Below is a small trained network, with its code and all its weights. Each question gives an input and a target symbol and asks what happens when units are switched off, that is, made to give their printed mean instead of their output.

import numpy as np


def w(rows, s, z=0):
    codes = np.array(rows[::2]) - 128.0
    scale = np.full(codes.shape[1], s)
    scale[-1] = z or s
    return codes * scale


def norm(h):
    return h / np.sqrt((h * h).mean(-1, keepdims=True) + 1e-5)


def f(y):
    return np.maximum(y, 0)


def softmax(a):
    e = np.exp(a - a.max(-1, keepdims=True))
    return e / e.sum(-1, keepdims=True)


def log_softmax(a):
    a = a - a.max(-1, keepdims=True)
    return a - np.log(np.exp(a).sum(-1, keepdims=True))


def net(x, mask):
    ids = ['γζησφψω'.index(c) for c in x.split()]
    T = len(ids)
    res = E[ids] + P[:T]
    r = norm(res)
    for j in range(3):
        rows = slice(3 * j, 3 * j + 3)
        q, k, v = (r @ M[0][rows].T for M in (Q, K, V))
        z = softmax(np.where(np.tri(T) > 0, q @ k.T / 3**0.5, -1e9)) @ v
        o = O[0][rows]
        res = res + np.where(mask[j], z, o[:, -1]) @ o[:, :-1]
    y = f(norm(res) @ A[0][:, :-1].T + A[0][:, -1])
    res = res + np.where(mask[3:19], y, B[0][:, -1]) @ B[0][:, :-1]
    return log_softmax(norm(res)[-1] @ U[:, :-1].T + U[:, -1])


Q, K, V, O, A, B = {}, {}, {}, {}, {}, {}
E = w([
[180,108,177,129,92,45],'γ',
[164,175,163,119,108,91],'ζ',
[198,155,146,175,104,81],'η',
[133,130,160,117,3,87],'σ',
[184,153,156,80,242,84],'φ',
[69,164,140,54,22,131],'ψ',
[134,246,101,81,149,169],'ω',
],0.008)
P = w([
[136,92,170,156,130,242],'0',
[94,179,157,136,135,55],'1',
[133,115,88,124,101,5],'2',
[220,150,162,89,91,162],'3',
[61,148,144,155,157,120],'4',
[121,98,32,112,116,46],'5',
[201,125,105,66,97,126],'6',
[33,165,110,133,177,115],'7',
],0.012)
Q[0] = w([
[104,111,93,83,181,119],'h0',
[163,135,224,100,160,218],'h0',
[171,31,94,120,133,168],'h0',
[173,120,58,61,147,73],'h1',
[41,62,124,130,194,81],'h1',
[180,185,183,86,158,153],'h1',
[22,99,161,252,187,36],'h2',
[147,82,205,175,149,182],'h2',
[119,186,234,108,129,122],'h2',
],0.013)
K[0] = w([
[51,91,133,114,194,157],'h0',
[88,249,182,124,110,105],'h0',
[80,127,245,208,101,120],'h0',
[53,53,222,162,162,177],'h1',
[210,59,82,42,91,153],'h1',
[94,218,218,92,122,119],'h1',
[206,80,3,47,94,142],'h2',
[195,152,185,112,103,26],'h2',
[83,207,11,19,129,124],'h2',
],0.011)
V[0] = w([
[148,131,101,95,65,148],'h0',
[178,157,100,193,124,90],'h0',
[151,88,124,200,66,138],'h0',
[81,143,139,138,122,103],'h1',
[122,14,128,96,123,64],'h1',
[111,127,6,176,134,146],'h1',
[163,168,121,212,106,127],'h2',
[36,156,141,83,66,170],'h2',
[122,226,74,85,189,152],'h2',
],0.011)
O[0] = w([
[140,108,150,138,239,128,166],'h0',
[37,138,138,66,125,192,138],'h0',
[142,180,87,60,220,161,132],'h0',
[103,147,165,167,218,146,135],'h1',
[152,130,202,94,164,1,71],'h1',
[148,227,212,114,53,165,2],'h1',
[31,156,91,126,106,139,141],'h2',
[73,23,219,97,124,164,212],'h2',
[164,80,59,184,143,221,109],'h2',
],0.0085,0.0075)
A[0] = w([
[195,97,151,151,119,206,182],'n0',
[85,145,151,182,137,148,56],'n1',
[172,79,105,160,124,173,149],'n2',
[153,137,143,162,110,180,98],'n3',
[133,130,97,82,101,151,119],'n4',
[254,142,148,133,102,215,65],'n5',
[99,80,130,116,133,156,140],'n6',
[127,77,193,159,128,155,201],'n7',
[129,175,123,140,145,194,123],'n8',
[128,105,193,90,140,160,75],'n9',
[194,89,199,117,111,212,11],'n10',
[112,73,162,116,185,122,106],'n11',
[101,114,133,194,144,196,9],'n12',
[131,127,127,95,97,90,130],'n13',
[144,150,113,206,73,74,54],'n14',
[103,167,187,101,157,120,108],'n15',
],0.02,0.011)
B[0] = w([
[37,157,121,164,179,94,205],'n0',
[96,135,149,147,184,112,135],'n1',
[117,147,190,129,151,102,210],'n2',
[170,102,139,82,152,169,149],'n3',
[142,123,157,172,121,159,152],'n4',
[168,86,53,25,78,98,156],'n5',
[189,120,143,110,149,118,223],'n6',
[185,153,92,78,147,154,242],'n7',
[166,114,135,148,92,64,158],'n8',
[161,185,80,134,159,127,181],'n9',
[49,100,41,195,2,153,152],'n10',
[90,151,137,142,72,159,246],'n11',
[158,105,184,191,195,164,162],'n12',
[126,128,135,155,141,174,170],'n13',
[205,143,138,185,46,89,155],'n14',
[142,59,147,110,100,124,177],'n15',
],0.019,0.013)
U = w([
[127,2,39,173,146,156,2],'γ',
[18,212,77,172,105,168,189],'ζ',
[105,155,213,196,214,146,166],'η',
[93,137,71,86,160,15,94],'σ',
[196,150,123,61,120,185,105],'φ',
[36,74,203,114,65,143,168],'ψ',
[166,138,131,222,41,75,137],'ω',
],0.0085,0.0027)

Each question gives the input, a string of symbols that net reads in full, and the target symbol t.
The units are the heads (3 rows each of Q, K, V and O) and the neurons (one row each of A and B). Each row of codes is followed by its name. A weight is (code - 128) times the scale printed after its matrix; where a second scale follows, it is the last column's (O, A, B and U).
mask holds one flag per unit, heads first, then neurons. A switched-off unit (its flag False) gives its mean, the last column of its rows in O or B, instead of its output. The means were averaged over made-up inputs and are rounded, as every weight is.
A unit's drop is (log p(t) with every unit on - log p(t) with that unit switched off) / (log p(t) with every unit on - log p(t) with every unit switched off).
The circuit of an input: a set's keep is (log p(t) with only the set's units on - log p(t) with every unit switched off) / (log p(t) with every unit on - log p(t) with every unit switched off). Starting from the 12 units with the biggest drops (on a tie, the unit counted first), units are removed one at a time, each time the one whose removal leaves the highest keep (on an exact tie, the one counted first), for as long as the keep stays at least 0.8.
circuit, biggest first: the units of the circuit, biggest drop first
most important unit: the unit with the biggest drop
top k neurons: the k neurons with the biggest drops, biggest first
heads that matter: for each layer, one digit per head in row order, 1 if its drop is at least 0.15 and else 0, layers parted by /
input σ ψ ζ ω ω ω γ, target γ: most important unit => n5
input ψ η η σ, target ω: circuit, biggest first => [h2; n7]
input η η η φ η, target ω: circuit, biggest first => [h2; n14]
input η η σ ω, target ω: circuit, biggest first => [n8; n7]
input ψ γ σ ω φ ψ σ σ, target φ: heads that matter => 001
input γ σ σ σ η ψ φ ω, target η: circuit, biggest first => [h2; n12; n2]
input σ ψ ζ η, target ζ: heads that matter => 000
input σ φ η σ, target σ: circuit, biggest first => [n5; n0]
input σ ζ γ γ ω ζ σ, target γ: circuit, biggest first => [n5; n0; h2; n12]
input η γ ω φ ψ η ω, target ζ: heads that matter => 001
input ζ σ ψ φ η σ η η, target ψ: top 2 neurons => [n7; n15]
input ψ σ ζ φ σ ζ, target φ: heads that matter => 001
input φ φ ψ σ ω φ, target ω: circuit, biggest first => [h0; h2; n14]
input η γ γ, target ζ: circuit, biggest first => [h2; n6; n13]
input ω φ σ ψ η, target φ: circuit, biggest first => [n7]
input φ σ σ ω γ σ ω, target ψ: heads that matter => 011
input ω γ σ ω η φ ω σ, target η: heads that matter => 001
input ζ ζ σ φ, target η: heads that matter => 111
input ζ ζ σ φ γ ψ φ, target ψ: heads that matter => 011
input φ ζ σ η ψ ω, target ω: heads that matter => 100
input σ σ σ ω γ ω η, target ψ: heads that matter => 011
